Here is a tiny trained network, its code and every weight. The questions are about switching its units off for an input and a target symbol, where a switched-off unit gives its printed mean instead of its output.

import numpy as np


def w(rows, s, z=0):
    codes = np.array(rows[::2]) - 128.0
    scale = np.full(codes.shape[1], s)
    scale[-1] = z or s
    return codes * scale


def f(y):
    return y / 2 * (1 + np.tanh(0.7978845608 * (y + 0.044715 * y**3)))


def softmax(a):
    e = np.exp(a - a.max(-1, keepdims=True))
    return e / e.sum(-1, keepdims=True)


def log_softmax(a):
    a = a - a.max(-1, keepdims=True)
    return a - np.log(np.exp(a).sum(-1, keepdims=True))


def net(x, mask):
    ids = ['ΘΛΦΨΩαβγεζημξπτ'.index(c) for c in x.split()]
    T = len(ids)
    res = E[ids] + P[:T]
    u = 0
    for l in range(2):
        r = res
        for j in range(2):
            rows = slice(3 * j, 3 * j + 3)
            q, k, v = (r @ M[l][rows].T for M in (Q, K, V))
            z = softmax(np.where(np.tri(T) > 0, q @ k.T / 3**0.5, -1e9)) @ v
            o = O[l][rows]
            res = res + np.where(mask[u + j], z, o[:, -1]) @ o[:, :-1]
        u += 2
        y = f(res @ A[l][:, :-1].T + A[l][:, -1])
        res = res + np.where(mask[u : u + 4], y, B[l][:, -1]) @ B[l][:, :-1]
        u += 4
    return log_softmax(res[-1] @ U[:, :-1].T + U[:, -1])


Q, K, V, O, A, B = {}, {}, {}, {}, {}, {}
E = w([
[78,3,77],'Θ',
[158,196,72],'Λ',
[168,164,89],'Φ',
[178,151,74],'Ψ',
[103,176,154],'Ω',
[116,124,130],'α',
[102,192,159],'β',
[121,105,136],'γ',
[178,77,139],'ε',
[4,152,109],'ζ',
[97,141,135],'η',
[109,126,128],'μ',
[108,124,123],'ξ',
[112,115,138],'π',
[110,126,128],'τ',
],0.026)
P = w([
[89,109,83],'0',
[96,113,238],'1',
[165,116,92],'2',
[94,122,83],'3',
[84,139,242],'4',
[188,108,100],'5',
[98,123,84],'6',
[66,183,250],'7',
[196,102,103],'8',
[95,124,86],'9',
[198,209,85],'10',
[188,100,100],'11',
[89,121,87],'12',
[184,211,72],'13',
],0.011)
Q[0] = w([
[110,152,126],'L0H1',
[112,113,132],'L0H1',
[184,86,124],'L0H1',
[157,200,254],'L0H2',
[161,90,166],'L0H2',
[151,159,219],'L0H2',
],0.011)
K[0] = w([
[142,114,98],'L0H1',
[86,38,109],'L0H1',
[148,125,109],'L0H1',
[149,2,170],'L0H2',
[166,194,127],'L0H2',
[162,80,110],'L0H2',
],0.0082)
V[0] = w([
[218,96,183],'L0H1',
[124,182,96],'L0H1',
[75,2,85],'L0H1',
[108,153,88],'L0H2',
[156,205,6],'L0H2',
[126,93,66],'L0H2',
],0.0074)
O[0] = w([
[46,111,87,4],'L0H1',
[66,100,167,164],'L0H1',
[155,203,181,177],'L0H1',
[146,91,79,184],'L0H2',
[145,167,168,190],'L0H2',
[145,1,81,166],'L0H2',
],0.0037,0.0029)
A[0] = w([
[229,142,77,254],'L0N1',
[70,74,223,163],'L0N2',
[153,151,153,237],'L0N3',
[99,156,250,146],'L0N4',
],0.012,0.0035)
B[0] = w([
[139,188,212,253],'L0N1',
[148,87,8,189],'L0N2',
[37,63,183,167],'L0N3',
[203,2,39,186],'L0N4',
],0.0067,0.0072)
Q[1] = w([
[75,82,102],'L1H1',
[114,185,178],'L1H1',
[102,72,163],'L1H1',
[2,170,171],'L1H2',
[175,57,161],'L1H2',
[129,53,23],'L1H2',
],0.0095)
K[1] = w([
[114,138,149],'L1H1',
[150,174,95],'L1H1',
[102,137,145],'L1H1',
[107,253,184],'L1H2',
[222,117,145],'L1H2',
[79,51,138],'L1H2',
],0.013)
V[1] = w([
[175,255,44],'L1H1',
[163,97,136],'L1H1',
[36,124,56],'L1H1',
[200,108,85],'L1H2',
[175,198,109],'L1H2',
[127,139,49],'L1H2',
],0.0097)
O[1] = w([
[137,218,124,139],'L1H1',
[137,104,187,162],'L1H1',
[2,178,78,204],'L1H1',
[151,67,58,246],'L1H2',
[140,159,159,165],'L1H2',
[185,152,151,252],'L1H2',
],0.0089,0.0029)
A[1] = w([
[114,217,204,47],'L1N1',
[141,68,127,50],'L1N2',
[143,110,83,254],'L1N3',
[90,190,247,155],'L1N4',
],0.014,0.0092)
B[1] = w([
[77,72,199,222],'L1N1',
[122,216,91,178],'L1N2',
[110,146,199,251],'L1N3',
[163,74,2,246],'L1N4',
],0.0088,0.011)
U = w([
[119,20,68,32],'Θ',
[171,167,10,183],'Λ',
[149,166,55,54],'Φ',
[161,208,127,234],'Ψ',
[93,173,135,50],'Ω',
[86,148,155,50],'α',
[90,177,139,73],'β',
[82,83,218,146],'γ',
[120,72,237,127],'ε',
[86,209,63,3],'ζ',
[79,182,134,84],'η',
[79,159,155,88],'μ',
[70,175,164,150],'ξ',
[74,98,217,148],'π',
[82,157,155,78],'τ',
],0.012,0.004)

Each question gives the input, a string of symbols that net reads in full, and the target symbol t.
The units are the heads (3 rows each of Q, K, V and O) and the neurons (one row each of A and B). Each row of codes is followed by its name. A weight is (code - 128) times the scale printed after its matrix; where a second scale follows, it is the last column's (O, A, B and U).
mask holds one flag per unit, layer by layer, with each layer's heads first. A switched-off unit (its flag False) gives its mean, the last column of its rows in O or B, instead of its output. The means were averaged over made-up inputs and are rounded, as every weight is.
A unit's drop is (log p(t) with every unit on - log p(t) with that unit switched off) / (log p(t) with every unit on - log p(t) with every unit switched off).
top k neurons: the k neurons with the biggest drops, biggest first
which heads matter: for each layer, one digit per head in row order, 1 if its drop is at least 0.15 and else 0, layers parted by /
drop when u is switched off: that unit's drop, to one decimal
input γ ε ξ Λ ζ, target Θ: top 2 neurons -> (L0N4; L0N2)
input ξ Ψ ξ ξ Ω, target Θ: top neuron -> (L0N4)
input Λ β ξ Θ β ξ Ψ Θ ξ γ α, target Θ: top 3 neurons -> (L1N4; L0N4; L0N2)
input γ Ψ β Λ μ Φ β η, target Θ: top 2 neurons -> (L0N4; L0N2)
input π β π Λ ξ ζ, target ζ: which heads matter -> 00 / 11
input Φ ζ Ψ Λ Λ η η ε, target Θ: which heads matter -> 00 / 01
input Ω ξ Ω Ω α, target Θ: top 3 neurons -> (L0N4; L0N2; L0N1)
input β τ η ξ Ω η μ Ψ, target Θ: top 2 neurons -> (L1N4; L0N2)
input Φ Λ ξ ε, target ε: which heads matter -> 00 / 10
input Φ Ω μ α μ ξ β Λ μ ε γ, target Θ: top 2 neurons -> (L1N4; L0N4)
input β Λ μ Φ Ψ, target Θ: top 4 neurons -> (L1N4; L1N1; L0N2; L0N4)
input π β Ψ, target Ψ: top 3 neurons -> (L0N1; L1N4; L1N1)
input Λ ξ ζ Θ τ α β τ μ Ψ Ω, target Θ: top 4 neurons -> (L1N4; L1N1; L0N2; L0N4)
input Λ γ η η τ ξ τ Φ, target Θ: top 3 neurons -> (L1N4; L0N2; L1N1)
input Λ ξ Λ ξ η ξ Λ π, target Θ: top neuron -> (L0N4)
input Λ ξ Ψ α μ, target Θ: drop when L0N2 is switched off -> 0.2
input α γ η β ξ, target Θ: drop when L1H2 is switched off -> 0.2
input μ Λ Ω γ ε ζ β η, target Θ: drop when L0H2 is switched off -> 0.0
